Here is a tiny trained network, its code and every weight. The questions are about switching its units off for an input and a target symbol, where a switched-off unit gives its printed mean instead of its output.

import numpy as np


def w(rows, s, z=0):
    codes = np.array(rows[::2]) - 128.0
    scale = np.full(codes.shape[1], s)
    scale[-1] = z or s
    return codes * scale


def f(y):
    return y / 2 * (1 + np.tanh(0.7978845608 * (y + 0.044715 * y**3)))


def softmax(a):
    e = np.exp(a - a.max(-1, keepdims=True))
    return e / e.sum(-1, keepdims=True)


def log_softmax(a):
    a = a - a.max(-1, keepdims=True)
    return a - np.log(np.exp(a).sum(-1, keepdims=True))


def net(x, mask):
    ids = ['αεπσφω'.index(c) for c in x.split()]
    T = len(ids)
    res = E[ids] + P[:T]
    u = 0
    for l in range(2):
        q, k, v = (res @ M[l].T for M in (Q, K, V))
        z = softmax(np.where(np.tri(T) > 0, q @ k.T / 4**0.5, -1e9)) @ v
        res = res + np.where(mask[u], z, O[l][:, -1]) @ O[l][:, :-1]
        u += 1
        y = f(res @ A[l][:, :-1].T + A[l][:, -1])
        res = res + np.where(mask[u : u + 8], y, B[l][:, -1]) @ B[l][:, :-1]
        u += 8
    return log_softmax(res[-1] @ U[:, :-1].T + U[:, -1])


Q, K, V, O, A, B = {}, {}, {}, {}, {}, {}
E = w([
[196,59,151],'α',
[192,157,217],'ε',
[249,171,29],'π',
[159,139,101],'σ',
[173,182,80],'φ',
[73,158,124],'ω',
],0.016)
P = w([
[181,60,53],'0',
[74,51,186],'1',
[254,229,199],'2',
[154,115,92],'3',
[108,51,131],'4',
[185,171,187],'5',
],0.0092)
Q[0] = w([
[97,106,79],'0.h0',
[214,227,87],'0.h0',
[1,38,173],'0.h0',
[145,134,214],'0.h0',
],0.0071)
K[0] = w([
[144,129,8],'0.h0',
[150,159,128],'0.h0',
[161,164,130],'0.h0',
[116,183,212],'0.h0',
],0.011)
V[0] = w([
[160,144,19],'0.h0',
[110,57,104],'0.h0',
[168,120,74],'0.h0',
[98,79,3],'0.h0',
],0.0066)
O[0] = w([
[100,237,3,120],'0.h0',
[51,131,134,87],'0.h0',
[106,13,13,170],'0.h0',
[122,33,226,2],'0.h0',
],0.0053,0.0036)
A[0] = w([
[86,159,126,212],'0.n0',
[79,29,125,167],'0.n1',
[4,76,138,153],'0.n2',
[140,90,102,218],'0.n3',
[127,49,215,75],'0.n4',
[47,171,63,100],'0.n5',
[84,187,113,245],'0.n6',
[82,165,178,254],'0.n7',
],0.014,0.0037)
B[0] = w([
[201,160,63,137],'0.n0',
[75,94,230,212],'0.n1',
[85,255,54,176],'0.n2',
[57,89,46,254],'0.n3',
[224,81,76,248],'0.n4',
[120,87,164,181],'0.n5',
[230,254,126,187],'0.n6',
[205,66,97,207],'0.n7',
],0.0076,0.0036)
Q[1] = w([
[10,169,216],'1.h0',
[166,241,7],'1.h0',
[200,96,2],'1.h0',
[12,156,243],'1.h0',
],0.0065)
K[1] = w([
[130,196,194],'1.h0',
[109,139,53],'1.h0',
[2,144,29],'1.h0',
[173,120,61],'1.h0',
],0.0088)
V[1] = w([
[125,250,215],'1.h0',
[20,132,114],'1.h0',
[251,202,135],'1.h0',
[205,174,193],'1.h0',
],0.011)
O[1] = w([
[101,187,131,2],'1.h0',
[137,177,54,111],'1.h0',
[133,21,2,119],'1.h0',
[58,41,88,74],'1.h0',
],0.0067,0.017)
A[1] = w([
[196,125,150,145],'1.n0',
[132,118,53,194],'1.n1',
[109,68,217,172],'1.n2',
[159,97,170,206],'1.n3',
[148,86,99,253],'1.n4',
[134,107,82,234],'1.n5',
[219,29,129,40],'1.n6',
[1,213,135,79],'1.n7',
],0.012,0.0037)
B[1] = w([
[157,68,41,214],'1.n0',
[58,111,166,161],'1.n1',
[56,133,48,172],'1.n2',
[97,207,127,189],'1.n3',
[114,183,254,180],'1.n4',
[164,139,211,158],'1.n5',
[98,99,93,254],'1.n6',
[150,223,145,139],'1.n7',
],0.0071,0.021)
U = w([
[101,130,2,71],'α',
[198,79,65,52],'ε',
[166,112,173,146],'π',
[212,131,139,181],'σ',
[108,118,229,252],'φ',
[99,190,64,86],'ω',
],0.0082,0.0039)

Each question gives the input, a string of symbols that net reads in full, and the target symbol t.
The units are the heads (4 rows each of Q, K, V and O) and the neurons (one row each of A and B). Each row of codes is followed by its name. A weight is (code - 128) times the scale printed after its matrix; where a second scale follows, it is the last column's (O, A, B and U).
mask holds one flag per unit, layer by layer, with each layer's heads first. A switched-off unit (its flag False) gives its mean, the last column of its rows in O or B, instead of its output. The means were averaged over made-up inputs and are rounded, as every weight is.
A unit's drop is (log p(t) with every unit on - log p(t) with that unit switched off) / (log p(t) with every unit on - log p(t) with every unit switched off).
The circuit of an input: a set's keep is (log p(t) with only the set's units on - log p(t) with every unit switched off) / (log p(t) with every unit on - log p(t) with every unit switched off). Starting from the 12 units with the biggest drops (on a tie, the unit counted first), units are removed one at a time, each time the one whose removal leaves the highest keep (on an exact tie, the one counted first), for as long as the keep stays at least 0.8.
circuit, biggest first: the units of the circuit, biggest drop first
unit that matters most: the unit with the biggest drop
k most important neurons: the k neurons with the biggest drops, biggest first
k most important neurons of layer l: the k neurons of layer l with the biggest drops, biggest first
drop of u: that unit's drop, to one decimal
input π σ φ π ω ω, target ε: unit that matters most => 1.n0
input ε ε ω α, target φ: circuit, biggest first => 1.n4; 1.h0; 1.n0
input σ ω ω α φ, target σ: 2 most important neurons => 1.n6; 1.n2
input ε φ ε ω, target φ: circuit, biggest first => 1.n0; 1.n2
input α ω ω ω ω, target ω: 4 most important neurons => 0.n2; 0.n0; 1.n7; 1.n0
input σ π ω, target σ: 2 most important neurons of layer 0 => 0.n3; 0.n6
input φ ε π ε α, target α: 4 most important neurons => 1.n2; 0.n1; 0.n4; 1.n6
input σ ε π π ω, target ω: 3 most important neurons of layer 0 => 0.n2; 0.n0; 0.n6
input α ε σ ε, target α: 3 most important neurons => 1.n2; 0.n4; 1.n5
input π ε ε, target ε: 3 most important neurons => 0.n7; 0.n1; 1.n0
input π φ π φ α, target α: 3 most important neurons of layer 1 => 1.n2; 1.n5; 1.n6
input ε α ε α ε, target α: 2 most important neurons => 1.n2; 1.n6
input π ε ε ε φ, target σ: 2 most important neurons => 0.n3; 1.n2
input φ φ ω φ ε ω, target ε: 2 most important neurons of layer 1 => 1.n4; 1.n0
input ω ε ε, target ε: unit that matters most => 0.n7
input ε ε π ε, target φ: 3 most important neurons => 1.n4; 1.n0; 1.n5
input ε σ π α, target φ: 2 most important neurons => 1.n0; 1.n4
input ε ε ε ε, target φ: drop of 0.h0 => 0.1
input α π α ε φ ω, target σ: drop of 1.n0 => -0.1
input ε ε α φ, target φ: drop of 1.n1 => 0.3
